Each row has a name. Each question is about the rows just above it.

[124 128  89 115 116 142 170 216 137  79 124 108 217 115 127] = Zibo
[217 140 106 116 116 125 171 132 137  79 115 150 109 110 127] = puzel
[124 128 106 225 116 142 127 144 140  79 135 179  96 117 127] = gifa
The row with [124 128 106 225 116 142 127 144 140  79 135 179  96 117 127] is	gifa
Whose row is [217 140 106 116 116 125 171 132 137  79 115 150 109 110 127]?	puzel

[ 72  73  73 100 104  94 108  83]  supug
[145 183 194 189 184 187 175 188]  Fusi
[ 85  93 178  85  82  94 103 110]  Kugez
[147 153 147 141 139 136 145 151]  kelu
[188  73  73 100 104  94 108 109]  torom
[121 107 115 128 132 130 131 131]  koso
[ 85  93 104  85  82 202 103 110]  nug
[140  73 127 124 131 146 158 168]  Lurob
[173  93 104  85  82  94 202 110]  fovor
[159 158 155 145 154 156 166 146]  nav
[131 141 129 152 169 181 187 168]  Nos
[192 191 193 179 187 198 200 191]  debog
Which value is in both Nos and kelu?	[141]
Shared by nav and Fusi:	[145]
Which value is in both supug and Lurob?	[73]
Which value is in both Fusi and torom?	[188]
Shared by kelu and Fusi:	[145]

[105 110 129 103 176 148 120 116 142 121 116 173 103 161 143 116 155  75
 146 114 121 102 168 169 149 134 118 144 168 101 160] = sisa
[101 109 128 103 180 151 116 116 141 123 116 180 100 165 144 119 159  68
 149 112 122  98 170 172 152 137 119 144 172  96 164] = bigat
[136  86 134 135 197 111 168  92 110 125 110 153 119 195 174 118 132 148
 100 116 128 133 127 128 129 103 120 125 113 128 113] = lunu
[104 111 130 100 184 149 122 116 147 119 113 180 103 168 145 114 159  69
 150 112 121 101 175 175 154 134 119 149 174  99 164] = suvek
[134 186 143 107  99  77 125  96  93 119 138 123 153  96  96 120 138 109
 179  82 146 119 130 149 153  74 112 111  99 105 106] = felu
[137 191 140 128  76 145 109 103  69 139 157 117 156  77  94 144 138 121
 176  86 156 118 107 136 147  84 116  95  86 104 101] = Soge
[129 180 141 101 108  77 128  93 101 112 128 126 148 103  96 112 137 101
 177  80 141 117 137 151 153  71 111 115 104 103 107] = zorar
[137 150 122 176  63 124  89 139  65 173 174 108 139  77 115 185 124 157
 127 132 155 125  67  94 115 142 138  84  89 123 108] = Seme
[136  86 134 135 197 183 168  92 110 125 110 153 119 195 174 118 132 148
 100 180 114 154 171 140 127 179 152 180 112 167 168] = Feke
[127 178 141  98 110  78 127  92 112 110 128 128 146 105  96 110 138  98
 178  79 139 115 139 153 154  71 110 116 106 102 109] = Sabu
[136  86 134 135 197 183 168 165 206 125 110 153 119 195 174 118 132 148
 100 180 114 154 171 140 127 179 152 180 183 167 168] = rak
[135 183 142 107  98  76 127  96  94 116 135 118 153  94  96 117 136 112
 174  83 143 121 129 145 149  72 111 112  97 107 103] = rino
Which row holds [104 111 130 100 184 149 122 116 147 119 113 180 103 168 145 114 159  69
 150 112 121 101 175 175 154 134 119 149 174  99 164]?	suvek
The row with [136  86 134 135 197 183 168  92 110 125 110 153 119 195 174 118 132 148
 100 180 114 154 171 140 127 179 152 180 112 167 168] is	Feke

[122 128 114 126 122 131 133 116 136 132 119 137 133 155 115 128 126 137
 125 132 137 137 137 126 128 132 141 136 125 119 145 133 124 135 138 131
 121 121 120 130 118 128 116 120 139 118 123 110 122 118 142 127 145 138
 125 118 112 137 118]  Zeza
[122 128 114 126 122 131 133 116 130 132 119 137 133 155 115 128 126 137
 126 134 137 137 137 126 128 132 141 136 125 119 143 133 128 128 129 122
 145 103 146 118 142 123 140 144 127 148 130 126 133 128 151 119 141 120
 121 127 146 135 138]  togob
[122 128 114 150 122 135 133 116 136 132 119 143 133 155 115 128 126 137
 126 132 137 137 137 122 128 132 141 136 125 119 143 133 124 135 138 131
 121 121 120 130 118 128 116 121 139 118 123 110 122 118 142 127 145 138
 125 118 112 137 118]  peze
Which row holds [122 128 114 126 122 131 133 116 130 132 119 137 133 155 115 128 126 137
 126 134 137 137 137 126 128 132 141 136 125 119 143 133 128 128 129 122
 145 103 146 118 142 123 140 144 127 148 130 126 133 128 151 119 141 120
 121 127 146 135 138]?	togob
[122 128 114 126 122 131 133 116 136 132 119 137 133 155 115 128 126 137
 125 132 137 137 137 126 128 132 141 136 125 119 145 133 124 135 138 131
 121 121 120 130 118 128 116 120 139 118 123 110 122 118 142 127 145 138
 125 118 112 137 118] is in which row?	Zeza
Which row holds [122 128 114 150 122 135 133 116 136 132 119 143 133 155 115 128 126 137
 126 132 137 137 137 122 128 132 141 136 125 119 143 133 124 135 138 131
 121 121 120 130 118 128 116 121 139 118 123 110 122 118 142 127 145 138
 125 118 112 137 118]?	peze

[117 147 130 160 141 122 189  88 141 103 164 155 133 159  90 162 154 205
 171 146 105 129 163 133  87 157  33 115  78 135 168 151 142 165 119 149
  96  65 120  89 122 145 130 126] : gupov
[160 102 115 102 137 191 145 113 105 185 108  90 154 127 166  82 194  50
 117 129 122 120 106 160 134 111 141 142 173 107 152  42 113 139 159  95
  91 133 175 167 148  90 163 101] : fifad
[142 142 160  75  98 171 158 162  90 165  76  90 114 110 143 135 126 105
 127 121 166 116 147  89 126 114 199 132 128  76  91 103 164  88 144 110
 195 193 111 164 156 143  85 172] : sas
[156 136 149 148 138  71 149 107  77  90 184 161 103 130 144 154  80 184
 123 143  86 158 112 105 155 157  97 139  86 194 108 197  83 130  96 113
 127  99  90  81 109 128 118 104] : tona
[116 146 121 153 142 134 179  95 151 106 172 155 131 155  72 159 165 202
 180 137 101  97 181 140  97 160  43 125 109 125 163 160 141 181 116 150
  81  75 126 107 121 152 145 135] : remir
The row with [116 146 121 153 142 134 179  95 151 106 172 155 131 155  72 159 165 202
 180 137 101  97 181 140  97 160  43 125 109 125 163 160 141 181 116 150
  81  75 126 107 121 152 145 135] is	remir
The row with [142 142 160  75  98 171 158 162  90 165  76  90 114 110 143 135 126 105
 127 121 166 116 147  89 126 114 199 132 128  76  91 103 164  88 144 110
 195 193 111 164 156 143  85 172] is	sas
Whose row is [160 102 115 102 137 191 145 113 105 185 108  90 154 127 166  82 194  50
 117 129 122 120 106 160 134 111 141 142 173 107 152  42 113 139 159  95
  91 133 175 167 148  90 163 101]?	fifad

[126  55 139 130  56 175] -> kam
[ 60 192 126  60 111  72] -> zok
[126  60 139 130 170 111] -> Feteb
The one value in kam and zok:	[126]
Shared by zok and kam:	[126]
Where do [ 60 192 126  60 111  72] appear?	zok

